The symbols move the items like this.
LJ: gi>SD, zu>SL, ku>JF, ve>RT, vo>JB, va>MS
HQ: gi>RM, zu>PR, ku>TD, ve>RP, vo>BS, va>ZB
BN: gi>QB, zu>SC, ku>PG, ve>GB, vo>CG, va>NC
RF: gi>JF, zu>GF, ku>SZ, ve>MS, vo>SD, va>SM
RQ: gi>MZ, zu>MG, ku>RR, ve>CG, vo>SC, va>QB
LC: gi>MR, zu>DP, ku>JG, ve>TD, vo>NQ, va>PQ
DP: gi>FP, zu>MR, ku>RC, ve>FF, vo>PQ, va>LC
QB: gi>MG, zu>RQ, ku>QG, ve>SZ, vo>BN, va>SC
CG: gi>BN, zu>NC, ku>MG, ve>JF, vo>BM, va>SZ
GF: gi>ZR, zu>JF, ku>CG, ve>LJ, vo>SM, va>RF
MG: gi>PG, zu>MZ, ku>BS, ve>NC, vo>QB, va>RQ
MZ: gi>RP, zu>PG, ku>ZB, ve>BN, vo>RQ, va>MG
PR: gi>DT, zu>RM, ku>FF, ve>QG, vo>ZB, va>HQ
SM: gi>GF, zu>RF, ku>BM, ve>JB, vo>SL, va>SD
TD: gi>DN, zu>FF, ku>DP, ve>PR, vo>ZS, va>TC
RC: gi>DS, zu>HR, ku>PF, ve>MR, vo>LQ, va>JG
RR: gi>ZB, zu>BS, ku>DT, ve>MG, vo>RP, va>QG
MR: gi>CR, zu>FP, ku>HR, ve>DN, vo>LC, va>DP
MD: gi>RT, zu>TR, ku>MS, ve>LQ, vo>HR, va>DS
ZS: gi>TD, zu>TC, ku>PQ, ve>ZB, vo>RM, va>DT
RM: gi>ZS, zu>DT, ku>DN, ve>RR, vo>HQ, va>PR
LQ: gi>RC, zu>JG, ku>TR, ve>LC, vo>FP, va>CR
NQ: gi>LC, zu>PQ, ku>CR, ve>ZS, vo>FF, va>DN
RT: gi>MQ, zu>PF, ku>SL, ve>RC, vo>MD, va>TR
BS: gi>HQ, zu>ZB, ku>ZS, ve>MZ, vo>QG, va>RR
PF: gi>JB, zu>MQ, ku>SD, ve>HR, vo>TR, va>RT
JB: gi>LJ, zu>MS, ku>RF, ve>MD, vo>PF, va>MQ
SZ: gi>NC, zu>CG, ku>RQ, ve>GF, vo>GB, va>BM
PQ: gi>DP, zu>LC, ku>LQ, ve>TC, vo>DN, va>NQ
SC: gi>RQ, zu>QB, ku>RP, ve>BM, vo>NC, va>BN
JG: gi>HR, zu>RC, ku>RT, ve>DP, vo>CR, va>LQ
FP: gi>LQ, zu>CR, ku>DS, ve>NQ, vo>DP, va>MR
TR: gi>PF, zu>RT, ku>LJ, ve>JG, vo>DS, va>MD
TC: gi>FF, zu>TD, ku>LC, ve>HQ, vo>DT, va>ZS
HR: gi>MD, zu>DS, ku>MQ, ve>FP, vo>JG, va>RC
PG: gi>QG, zu>RP, ku>HQ, ve>SC, vo>MG, va>MZ
SL: gi>SM, zu>SD, ku>ZR, ve>PF, vo>MS, va>LJ
DT: gi>TC, zu>ZS, ku>NQ, ve>BS, vo>PR, va>RM
ZR: gi>BM, zu>GB, ku>BN, ve>SD, vo>GF, va>JF
DS: gi>TR, zu>MD, ku>JB, ve>CR, vo>RC, va>HR
NC: gi>SC, zu>BN, ku>MZ, ve>ZR, vo>SZ, va>CG
GB: gi>SZ, zu>BM, ku>SC, ve>SM, vo>JF, va>ZR
DN: gi>PQ, zu>NQ, ku>FP, ve>DT, vo>TD, va>FF
QG: gi>BS, zu>RR, ku>RM, ve>RQ, vo>PG, va>RP
RP: gi>RR, zu>QG, ku>PR, ve>QB, vo>MZ, va>PG
BM: gi>CG, zu>SZ, ku>QB, ve>RF, vo>ZR, va>GB
ZB: gi>PR, zu>HQ, ku>TC, ve>PG, vo>RR, va>BS
MS: gi>SL, zu>LJ, ku>GF, ve>TR, vo>MQ, va>JB
SD: gi>RF, zu>SM, ku>GB, ve>MQ, vo>LJ, va>SL
MQ: gi>MS, zu>JB, ku>SM, ve>DS, vo>RT, va>PF
JF: gi>GB, zu>ZR, ku>NC, ve>SL, vo>RF, va>GF
CR: gi>JG, zu>LQ, ku>MD, ve>PQ, vo>MR, va>FP
FF: gi>NQ, zu>DN, ku>MR, ve>RM, vo>TC, va>TD

Rows of some items; one shown again gets a slightly different row:
HR: [-0.557,0.222,-0.803,0.613,0.536,-0.281,0.365]
PQ: [-0.290,0.841,-0.055,0.931,-0.170,-0.355,0.166]
LC: [0.188,0.944,-0.226,0.843,-0.258,-0.377,0.154]
LJ: [-0.390,-0.700,-0.729,-0.282,0.769,0.097,0.248]
JG: [-0.692,0.128,-0.859,0.201,0.147,-0.746,0.077]
RQ: [0.781,-0.172,0.836,-0.270,-0.233,0.651,-0.180]
FP: [0.189,0.542,-0.720,0.155,-0.383,-0.933,-0.004]
DP: [0.331,0.823,-0.403,0.611,-0.321,-0.654,0.126]
RR: [-0.726,0.037,0.970,0.065,-0.408,0.391,-0.369]
RF: [0.638,-0.397,-0.230,-0.056,0.849,0.603,0.324]
HR: [-0.528,0.184,-0.782,0.529,0.577,-0.316,0.395]
JG: [-0.776,0.117,-0.856,0.154,0.096,-0.720,0.151]
GF: [0.973,-0.444,-0.183,-0.248,0.675,0.552,0.231]
SC: [0.382,-0.300,0.912,0.009,0.270,0.986,-0.025]
SD: [-0.095,-0.538,-0.341,0.046,0.953,0.540,0.372]
BS: [-0.528,0.206,1.044,0.369,-0.392,0.459,-0.233]
RP: [-0.326,-0.236,0.901,-0.612,-0.635,0.188,-0.540]
PR: [0.361,0.661,0.842,0.444,-0.682,0.046,-0.214]
PG: [-0.009,-0.253,0.750,-0.676,-0.652,0.076,-0.429]
PF: [0.627,-0.110,-0.985,-0.187,0.383,-0.461,0.315]
DT: [0.238,0.541,0.487,0.029,-1.004,-0.432,-0.341]
ZS: [-0.117,0.493,0.300,-0.032,-1.054,-0.580,-0.408]
BM: [0.084,-0.883,0.187,-0.942,0.151,0.413,-0.247]
ZR: [0.741,-0.688,-0.056,-0.780,0.278,0.314,0.053]
SZ: [-0.263,-0.930,0.290,-0.726,0.268,0.492,-0.162]
FF: [-0.932,0.490,0.119,0.412,-0.555,-0.488,-0.217]
ZS: [-0.058,0.543,0.328,-0.091,-1.021,-0.589,-0.394]
ZS: [-0.141,0.510,0.303,-0.096,-0.997,-0.601,-0.388]
MQ: [0.475,-0.342,-0.947,-0.446,0.407,-0.441,0.229]
DT: [0.309,0.606,0.396,0.042,-1.024,-0.467,-0.310]
LC: [0.064,0.945,-0.208,0.912,-0.135,-0.334,0.188]
QG: [-0.653,-0.145,0.860,-0.269,-0.576,0.242,-0.445]
PG: [0.060,-0.256,0.777,-0.641,-0.738,0.087,-0.477]
ZS: [-0.075,0.485,0.284,-0.104,-1.028,-0.634,-0.382]
HQ: [0.159,0.611,0.937,0.531,-0.513,0.292,-0.162]
QG: [-0.671,-0.199,0.890,-0.342,-0.487,0.340,-0.426]
BN: [0.021,-0.391,0.745,-0.048,0.419,0.924,0.005]
RP: [-0.398,-0.224,0.769,-0.556,-0.623,0.221,-0.450]
RM: [0.458,0.650,0.592,0.224,-0.797,-0.155,-0.307]
DP: [0.326,0.871,-0.423,0.629,-0.376,-0.604,0.178]
NC: [-0.278,-0.679,0.645,-0.222,0.299,0.911,-0.067]
ZB: [-0.263,0.466,0.995,0.535,-0.389,0.432,-0.183]
ZR: [0.790,-0.650,-0.131,-0.789,0.196,0.306,-0.010]
JB: [0.035,-0.534,-0.918,-0.595,0.397,-0.347,0.124]

Start at a row and follow the symbols one at a time.
Answer with the item's row; about right is enough.
start [-0.475,0.140,-0.843,0.032,-0.138,-0.918,0.005]
ku: [0.560,0.229,-0.891,0.424,0.570,-0.207,0.477]
ve: [-0.720,0.093,-0.841,0.203,0.126,-0.715,0.087]
va: [-0.526,0.155,-0.832,0.029,-0.173,-0.909,0.038]
vo: [0.234,0.570,-0.719,0.066,-0.396,-0.936,0.071]
ve: [-0.612,0.819,0.054,0.859,-0.208,-0.254,0.086]
ku: [-0.082,0.307,-0.863,-0.026,-0.328,-0.998,-0.006]
zu: [-0.508,0.155,-0.862,-0.031,-0.203,-0.904,-0.030]
zu: [-0.710,0.094,-0.879,0.141,0.094,-0.664,0.149]
start [-0.277,-0.896,0.282,-0.796,0.256,0.503,-0.133]
va: [0.065,-0.895,0.138,-0.981,0.244,0.327,-0.237]
ve: [0.681,-0.430,-0.199,0.013,0.869,0.631,0.331]
ve: [-0.298,-0.665,-0.848,-0.479,0.605,-0.202,0.104]
zu: [-0.467,-0.663,-0.753,-0.358,0.761,0.016,0.205]
vo: [0.101,-0.510,-0.900,-0.552,0.447,-0.373,0.128]
va: [0.389,-0.273,-1.005,-0.395,0.312,-0.474,0.187]
vo: [0.682,0.145,-0.962,0.132,0.453,-0.243,0.368]
ku: [-0.446,-0.596,-0.588,-0.119,0.914,0.327,0.346]
start [0.337,0.689,0.714,0.454,-0.637,0.090,-0.169]
gi: [0.207,0.569,0.495,0.018,-0.948,-0.448,-0.258]
vo: [0.381,0.693,0.724,0.414,-0.747,0.014,-0.219]
va: [0.042,0.644,0.947,0.582,-0.517,0.296,-0.147]
va: [-0.255,0.375,0.979,0.487,-0.340,0.399,-0.120]
ku: [-0.510,0.394,0.232,-0.055,-0.894,-0.648,-0.372]
zu: [-0.764,0.425,0.218,0.124,-0.783,-0.585,-0.354]
va: [-0.522,0.375,0.240,-0.071,-0.932,-0.721,-0.315]
zu: [-0.809,0.383,0.187,0.053,-0.777,-0.590,-0.380]
start [-0.606,0.175,-0.834,0.495,0.559,-0.276,0.366]
zu: [-0.258,0.246,-0.846,0.679,0.616,-0.116,0.483]
gi: [0.550,0.231,-0.821,0.388,0.651,-0.174,0.408]
gi: [0.665,-0.124,-0.947,-0.180,0.340,-0.466,0.277]
ku: [-0.110,-0.526,-0.444,0.056,1.063,0.558,0.359]
ve: [0.418,-0.338,-0.984,-0.557,0.379,-0.397,0.170]
zu: [0.109,-0.570,-0.951,-0.562,0.496,-0.439,0.137]
ve: [0.188,0.277,-0.778,0.620,0.556,-0.066,0.484]
zu: [0.573,0.217,-0.893,0.462,0.639,-0.192,0.505]
start [-0.872,0.641,0.164,0.696,-0.344,-0.313,-0.040]
ve: [0.241,0.593,0.486,0.037,-0.973,-0.466,-0.309]
ve: [-0.570,0.254,0.998,0.371,-0.411,0.450,-0.291]
ve: [0.415,-0.146,0.762,-0.626,-0.588,0.151,-0.378]
va: [0.738,-0.163,0.810,-0.493,-0.479,0.361,-0.329]
ku: [-0.614,0.210,1.062,0.336,-0.397,0.420,-0.290]
ve: [0.400,-0.226,0.903,-0.631,-0.599,0.167,-0.389]
vo: [0.793,-0.134,0.828,-0.346,-0.236,0.571,-0.166]
va: [0.629,-0.163,0.892,-0.051,0.062,0.903,-0.082]
start [-0.103,-0.582,-0.376,0.048,0.980,0.573,0.390]
ku: [0.474,-0.824,-0.044,-1.011,0.167,0.272,-0.036]
gi: [-0.222,-0.897,0.285,-0.755,0.260,0.435,-0.151]
ku: [0.761,-0.086,0.864,-0.277,-0.243,0.573,-0.152]
gi: [0.416,-0.190,0.793,-0.656,-0.609,0.154,-0.425]
ve: [0.005,-0.458,0.789,0.022,0.377,0.941,-0.061]
va: [-0.239,-0.689,0.660,-0.218,0.389,0.928,-0.059]
ku: [0.428,-0.191,0.800,-0.701,-0.652,0.226,-0.457]
vo: [0.746,-0.140,0.874,-0.269,-0.207,0.637,-0.166]
start [-0.691,0.036,0.875,0.039,-0.499,0.401,-0.386]
va: [-0.604,-0.173,0.859,-0.287,-0.504,0.203,-0.485]
gi: [-0.558,0.205,1.004,0.346,-0.388,0.455,-0.301]
vo: [-0.674,-0.125,0.888,-0.275,-0.561,0.235,-0.419]
va: [-0.303,-0.296,0.842,-0.517,-0.682,0.142,-0.539]
va: [0.030,-0.253,0.790,-0.685,-0.664,0.104,-0.456]
vo: [0.695,-0.165,0.772,-0.566,-0.466,0.344,-0.329]
zu: [0.406,-0.214,0.803,-0.597,-0.579,0.149,-0.377]
ku: [-0.210,0.487,0.963,0.512,-0.396,0.463,-0.137]
start [0.658,-0.446,-0.225,0.001,0.849,0.620,0.325]
vo: [-0.182,-0.586,-0.411,0.061,0.969,0.548,0.431]
ve: [0.407,-0.382,-0.987,-0.482,0.399,-0.449,0.222]
zu: [0.049,-0.555,-1.004,-0.590,0.417,-0.403,0.188]
gi: [-0.387,-0.689,-0.782,-0.355,0.749,0.070,0.214]
ve: [0.673,-0.016,-0.956,0.134,0.478,-0.345,0.401]
zu: [0.578,-0.188,-1.005,-0.249,0.428,-0.461,0.265]
va: [0.731,0.039,-0.919,0.115,0.500,-0.277,0.396]
gi: [0.397,-0.333,-0.986,-0.461,0.355,-0.456,0.230]
start [0.475,0.178,-0.911,0.453,0.586,-0.161,0.509]
zu: [0.757,0.058,-0.916,0.083,0.519,-0.239,0.353]
zu: [0.634,-0.123,-0.977,-0.185,0.405,-0.427,0.194]
gi: [0.058,-0.516,-0.945,-0.575,0.469,-0.411,0.176]
ku: [0.596,-0.358,-0.168,-0.017,0.862,0.603,0.387]
vo: [-0.202,-0.565,-0.443,-0.030,1.010,0.535,0.375]
ve: [0.388,-0.374,-1.042,-0.443,0.372,-0.459,0.218]
zu: [0.007,-0.582,-0.975,-0.519,0.399,-0.397,0.139]
va: [0.441,-0.370,-0.947,-0.505,0.325,-0.477,0.240]
start [0.803,-0.734,-0.055,-0.763,0.263,0.292,-0.011]
ve: [-0.178,-0.473,-0.409,-0.020,0.971,0.502,0.375]
va: [-0.384,-0.622,-0.483,-0.166,0.915,0.291,0.334]
gi: [0.234,-0.446,-0.239,0.091,0.948,0.690,0.418]
zu: [0.677,-0.416,-0.201,-0.055,0.853,0.586,0.361]
ku: [-0.266,-0.894,0.273,-0.779,0.298,0.504,-0.116]
ve: [0.965,-0.437,-0.146,-0.271,0.634,0.585,0.275]
ve: [-0.449,-0.692,-0.659,-0.307,0.768,0.006,0.203]
va: [-0.254,-0.708,-0.856,-0.490,0.574,-0.187,0.183]
start [0.216,0.330,-0.825,0.593,0.696,-0.168,0.437]
va: [-0.294,0.223,-0.816,0.648,0.642,-0.138,0.494]
ve: [-0.191,0.344,-0.812,-0.042,-0.321,-0.965,-0.054]
va: [0.202,0.484,-0.721,0.052,-0.374,-0.886,0.001]
ve: [-0.616,0.819,0.054,0.899,-0.258,-0.275,0.065]
gi: [0.046,0.890,-0.186,0.898,-0.273,-0.406,0.159]
gi: [0.419,0.720,-0.552,0.406,-0.409,-0.764,0.092]
gi: [-0.155,0.384,-0.846,-0.072,-0.269,-0.938,-0.020]
ve: [-0.235,0.874,-0.068,0.973,-0.168,-0.252,0.194]
start [0.648,-0.386,-0.169,0.041,0.914,0.634,0.321]
va: [0.239,-0.368,-0.323,0.140,0.998,0.664,0.326]
gi: [0.922,-0.485,-0.131,-0.194,0.674,0.578,0.241]
ku: [-0.320,-0.791,0.487,-0.504,0.385,0.685,-0.107]
ve: [0.933,-0.492,-0.152,-0.503,0.509,0.415,0.138]
va: [0.909,-0.467,-0.200,-0.201,0.609,0.577,0.240]
ku: [-0.380,-0.765,0.460,-0.511,0.305,0.671,-0.107]
zu: [-0.288,-0.610,0.613,-0.202,0.454,0.932,-0.009]
vo: [-0.294,-0.850,0.264,-0.721,0.272,0.505,-0.205]
